Here is a tiny trained network, its code and every weight. The questions are about switching its units off for an input and a class, where a switched-off unit gives its printed mean instead of its output.

import numpy as np


def w(rows, s, z=0):
    codes = np.array(rows[::2]) - 128.0
    scale = np.full(codes.shape[1], s)
    scale[-1] = z or s
    return codes * scale


def norm(h):
    return h / np.sqrt((h * h).mean(-1, keepdims=True) + 1e-5)


def f(y):
    return np.maximum(y, 0)


def log_softmax(a):
    a = a - a.max(-1, keepdims=True)
    return a - np.log(np.exp(a).sum(-1, keepdims=True))


def net(x, mask):
    res = np.array(x, float).reshape(1, 7) / 4 @ E
    u = 0
    for l in range(3):
        y = f(norm(res) @ A[l][:, :-1].T + A[l][:, -1])
        res = res + np.where(mask[u : u + 8], y, B[l][:, -1]) @ B[l][:, :-1]
        u += 8
    return log_softmax(norm(res)[-1] @ U[:, :-1].T + U[:, -1])


A, B = {}, {}
E = w([
[113,153,166,94,136],'x0',
[162,149,193,126,244],'x1',
[120,111,163,125,142],'x2',
[141,96,130,159,154],'x3',
[26,190,91,254,127],'x4',
[119,99,175,133,156],'x5',
[195,180,178,225,96],'x6',
],0.0061)
A[0] = w([
[77,135,95,239,186,88],'0.n1',
[85,112,129,105,217,62],'0.n2',
[180,178,78,163,42,171],'0.n3',
[163,80,151,150,128,85],'0.n4',
[206,122,88,63,181,205],'0.n5',
[172,167,156,2,164,147],'0.n6',
[124,82,224,119,145,4],'0.n7',
[57,124,51,195,64,109],'0.n8',
],0.0087,0.0012)
B[0] = w([
[22,166,197,59,86,245],'0.n1',
[56,148,81,140,131,189],'0.n2',
[123,32,173,196,146,234],'0.n3',
[17,86,153,126,14,161],'0.n4',
[159,89,87,2,13,235],'0.n5',
[166,136,95,169,96,253],'0.n6',
[166,90,33,79,107,173],'0.n7',
[108,184,153,136,172,255],'0.n8',
],0.0051,0.0054)
A[1] = w([
[81,100,87,165,127,134],'1.n1',
[137,29,206,122,130,7],'1.n2',
[125,100,232,112,153,114],'1.n3',
[126,81,73,162,111,72],'1.n4',
[254,107,144,100,188,115],'1.n5',
[107,72,111,137,173,73],'1.n6',
[100,121,118,180,158,151],'1.n7',
[175,128,107,118,217,156],'1.n8',
],0.0091,0.0017)
B[1] = w([
[176,146,135,55,193,218],'1.n1',
[76,171,154,145,68,208],'1.n2',
[151,116,86,180,43,188],'1.n3',
[96,110,164,92,44,177],'1.n4',
[149,124,159,188,62,255],'1.n5',
[2,112,64,136,187,149],'1.n6',
[161,79,144,89,152,217],'1.n7',
[106,129,122,114,97,155],'1.n8',
],0.0077,0.0034)
A[2] = w([
[34,208,116,184,186,196],'2.n1',
[154,166,61,113,57,95],'2.n2',
[141,150,138,188,83,180],'2.n3',
[220,173,136,171,183,14],'2.n4',
[158,139,176,178,93,95],'2.n5',
[114,115,160,156,130,167],'2.n6',
[65,128,129,174,134,134],'2.n7',
[116,120,58,5,175,6],'2.n8',
],0.012,0.0019)
B[2] = w([
[206,69,166,92,73,255],'2.n1',
[134,181,176,106,101,198],'2.n2',
[104,128,134,139,180,200],'2.n3',
[169,194,100,142,144,137],'2.n4',
[86,160,71,254,200,194],'2.n5',
[219,142,60,126,219,165],'2.n6',
[145,99,137,55,65,195],'2.n7',
[27,153,62,147,222,210],'2.n8',
],0.0072,0.0091)
U = w([
[179,100,201,9,91,1],'0',
[95,166,78,121,173,255],'1',
],0.012,0.00064)

Each question gives the input, the list of numbers given to net, and the class t.
The units are the neurons (one row each of A and B). Each row of codes is followed by its name. A weight is (code - 128) times the scale printed after its matrix; where a second scale follows, it is the last column's (A, B and U).
mask holds one flag per neuron, layer by layer. A switched-off neuron (its flag False) gives its mean, the last column of its row in B, instead of its output. The means were averaged over made-up inputs and are rounded, as every weight is.
A unit's drop is (log p(t) with every unit on - log p(t) with that unit switched off) / (log p(t) with every unit on - log p(t) with every unit switched off).
The circuit of an input: a set's keep is (log p(t) with only the set's units on - log p(t) with every unit switched off) / (log p(t) with every unit on - log p(t) with every unit switched off). Starting from the 12 units with the biggest drops (on a tie, the unit counted first), units are removed one at a time, each time the one whose removal leaves the highest keep (on an exact tie, the one counted first), for as long as the keep stays at least 0.8.
circuit, biggest first: the units of the circuit, biggest drop first
unit that matters most: the unit with the biggest drop
top k neurons: the k neurons with the biggest drops, biggest first
top k neurons in layer l: the k neurons of layer l with the biggest drops, biggest first
drop when u is switched off: that unit's drop, to one decimal
input [1,-4,-8,8,4,-4,4], class 0: unit that matters most => 2.n1
input [-2,7,4,3,-6,5,-7], class 1: circuit, biggest first => [2.n8, 2.n1]
input [7,-7,-3,5,3,-3,-2], class 0: circuit, biggest first => [0.n8, 2.n1, 0.n5, 2.n5]
input [-8,7,5,1,-5,6,8], class 1: circuit, biggest first => [2.n5, 2.n1]
input [7,2,-7,-3,8,2,8], class 0: top 2 neurons => [2.n1, 2.n8]
input [2,4,-2,-4,-4,-1,-5], class 1: top 3 neurons in layer 2 => [2.n8, 2.n1, 2.n7]
input [-7,5,-6,2,-3,-4,-5], class 1: top 3 neurons => [2.n8, 2.n1, 0.n2]
input [-2,1,7,1,1,5,-3], class 1: top 2 neurons => [2.n8, 0.n7]
input [-5,-1,0,-3,-6,-5,-8], class 1: top 4 neurons => [2.n8, 2.n1, 2.n7, 0.n3]
input [4,6,-3,1,8,0,7], class 0: top 4 neurons => [2.n1, 2.n8, 0.n1, 2.n7]
input [-4,5,-5,1,-1,5,-2], class 1: top 2 neurons => [0.n2, 2.n8]
input [0,8,4,-3,0,-8,1], class 1: top 4 neurons => [2.n1, 2.n5, 1.n5, 0.n1]
input [-6,3,5,-1,-6,8,-7], class 1: top 4 neurons => [2.n8, 2.n1, 0.n2, 1.n6]
input [3,3,8,-4,8,1,-6], class 0: circuit, biggest first => [2.n1]
input [-1,6,-6,0,7,-5,-1], class 0: drop when 2.n1 is switched off => 0.1
input [6,-7,-1,3,8,-6,3], class 0: drop when 2.n1 is switched off => 0.6
